Here is a tiny trained network, its code and every weight. The questions are about switching its units off for an input and a class, where a switched-off unit gives its printed mean instead of its output.

import numpy as np


def w(rows, s, z=0):
    codes = np.array(rows[::2]) - 128.0
    scale = np.full(codes.shape[1], s)
    scale[-1] = z or s
    return codes * scale


def norm(h):
    return h / np.sqrt((h * h).mean(-1, keepdims=True) + 1e-5)


def f(y):
    return y / 2 * (1 + np.tanh(0.7978845608 * (y + 0.044715 * y**3)))


def log_softmax(a):
    a = a - a.max(-1, keepdims=True)
    return a - np.log(np.exp(a).sum(-1, keepdims=True))


def net(x, mask):
    res = np.array(x, float).reshape(1, 8) / 4 @ E
    u = 0
    for l in range(3):
        y = f(norm(res) @ A[l][:, :-1].T + A[l][:, -1])
        res = res + np.where(mask[u : u + 4], y, B[l][:, -1]) @ B[l][:, :-1]
        u += 4
    return log_softmax(norm(res)[-1] @ U[:, :-1].T + U[:, -1])


A, B = {}, {}
E = w([
[130,116,130,135,131,117,113,124,136,119],'x0',
[9,141,141,207,124,143,181,107,97,81],'x1',
[131,133,129,135,126,129,121,127,126,127],'x2',
[84,200,190,160,204,182,92,162,241,199],'x3',
[159,191,161,138,118,1,201,11,169,185],'x4',
[139,130,130,142,117,146,129,114,120,143],'x5',
[136,127,129,132,148,118,137,134,137,107],'x6',
[130,122,132,138,119,135,121,115,131,136],'x7',
],0.0049)
A[0] = w([
[16,179,104,197,139,184,133,113,128,73,95],'0.n0',
[43,188,177,254,93,76,245,104,104,104,46],'0.n1',
[43,174,177,184,149,188,78,152,190,133,115],'0.n2',
[78,252,168,151,167,60,120,122,253,228,3],'0.n3',
],0.0046,0.004)
B[0] = w([
[130,120,255,100,128,163,150,149,143,86,191],'0.n0',
[130,57,68,114,97,112,121,124,221,126,219],'0.n1',
[108,146,160,180,157,54,162,214,153,133,235],'0.n2',
[181,79,183,66,215,192,138,56,145,114,255],'0.n3',
],0.0075,0.0043)
A[1] = w([
[153,203,127,134,237,156,67,196,183,255,63],'1.n0',
[140,62,184,79,169,125,116,153,145,68,252],'1.n1',
[101,112,178,129,209,177,76,187,228,205,156],'1.n2',
[7,161,132,159,178,175,138,107,64,101,50],'1.n3',
],0.0055,0.0021)
B[1] = w([
[66,136,24,93,50,98,63,108,68,54,211],'1.n0',
[139,131,114,207,24,188,83,71,33,219,218],'1.n1',
[133,186,33,141,192,108,154,147,155,90,255],'1.n2',
[58,81,255,140,109,59,187,123,165,31,132],'1.n3',
],0.0059,0.007)
A[2] = w([
[3,57,118,130,148,168,158,38,96,58,137],'2.n0',
[250,142,143,72,170,81,90,83,24,204,172],'2.n1',
[201,24,174,96,54,52,176,52,107,194,150],'2.n2',
[139,10,128,86,53,217,91,176,12,121,5],'2.n3',
],0.0048,0.002)
B[2] = w([
[105,76,137,132,159,71,155,2,90,138,183],'2.n0',
[166,142,191,102,155,96,113,170,119,117,237],'2.n1',
[62,165,106,123,94,115,141,203,117,141,254],'2.n2',
[170,127,189,165,123,233,109,131,164,142,226],'2.n3',
],0.0079,0.0049)
U = w([
[197,118,149,124,89,200,79,192,89,147,182],'0',
[101,167,7,136,136,154,74,181,106,104,101],'1',
[151,174,146,82,88,43,152,197,94,162,254],'2',
[210,165,117,59,187,114,83,86,133,143,160],'3',
[94,73,180,180,80,175,149,87,73,101,62],'4',
[64,135,172,185,169,128,146,216,143,86,87],'5',
[81,87,72,110,62,57,169,84,127,143,131],'6',
[113,113,138,158,184,124,182,59,193,159,61],'7',
],0.015,0.00096)

Each question gives the input, the list of numbers given to net, and the class t.
The units are the neurons (one row each of A and B). Each row of codes is followed by its name. A weight is (code - 128) times the scale printed after its matrix; where a second scale follows, it is the last column's (A, B and U).
mask holds one flag per neuron, layer by layer. A switched-off neuron (its flag False) gives its mean, the last column of its row in B, instead of its output. The means were averaged over made-up inputs and are rounded, as every weight is.
A unit's drop is (log p(t) with every unit on - log p(t) with that unit switched off) / (log p(t) with every unit on - log p(t) with every unit switched off).
The circuit of an input: a set's keep is (log p(t) with only the set's units on - log p(t) with every unit switched off) / (log p(t) with every unit on - log p(t) with every unit switched off). Starting from all 12 units, units are removed one at a time, each time the one whose removal leaves the highest keep (on an exact tie, the one counted first), for as long as the keep stays at least 0.8.
circuit, biggest first: the units of the circuit, biggest drop first
most important unit: the unit with the biggest drop
top k neurons: the k neurons with the biggest drops, biggest first
k most important neurons of layer l: the k neurons of layer l with the biggest drops, biggest first
drop of u: that unit's drop, to one decimal
input [6,-8,-7,-1,5,-5,-8,-7], class 2: circuit, biggest first : (2.n2)
input [5,-8,-7,-8,0,-5,-4,-8], class 0: top 3 neurons : (2.n3, 1.n2, 0.n2)
input [6,-7,-4,1,-1,0,-7,8], class 1: circuit, biggest first : (0.n3, 1.n0)
input [-8,-3,-2,-7,2,8,4,3], class 2: top 2 neurons : (1.n1, 2.n2)
input [0,1,1,-6,-8,6,-2,-1], class 4: top 2 neurons : (2.n0, 1.n3)
input [7,4,4,3,1,-4,1,-8], class 7: top 3 neurons : (0.n3, 2.n2, 0.n1)
input [3,8,-7,0,3,-2,5,0], class 6: 2 most important neurons of layer 0 : (0.n1, 0.n3)
input [5,8,-4,-3,2,4,-6,-5], class 6: top 2 neurons : (0.n1, 0.n3)
input [-6,6,-4,-1,2,1,-3,4], class 6: top 3 neurons : (0.n1, 2.n3, 0.n3)
input [-7,-5,4,-1,1,7,4,-6], class 2: 2 most important neurons of layer 1 : (1.n1, 1.n2)
input [-6,-1,-7,7,-5,-7,-6,-4], class 1: top 2 neurons : (1.n0, 1.n2)
input [8,-3,-5,8,5,-2,5,0], class 3: top 2 neurons : (0.n3, 1.n0)
input [4,2,-3,6,2,-2,-6,-8], class 7: top 3 neurons : (0.n3, 0.n2, 2.n1)
input [-4,8,6,7,2,1,0,3], class 7: circuit, biggest first : (0.n3)
input [-4,-2,0,6,7,-7,0,1], class 3: drop of 0.n3 : 0.3
input [-6,-7,-6,-1,1,4,2,3], class 2: drop of 1.n1 : 0.3
input [4,-2,5,-7,-1,6,5,-5], class 0: drop of 2.n3 : 0.5
input [1,-1,-6,-2,-3,-8,-7,-1], class 0: drop of 1.n0 : 0.1
input [5,0,-6,3,8,-3,-2,1], class 3: 3 most important neurons of layer 0 : (0.n3, 0.n2, 0.n0)
input [3,-3,1,-8,-1,3,3,6], class 0: most important unit : 2.n3
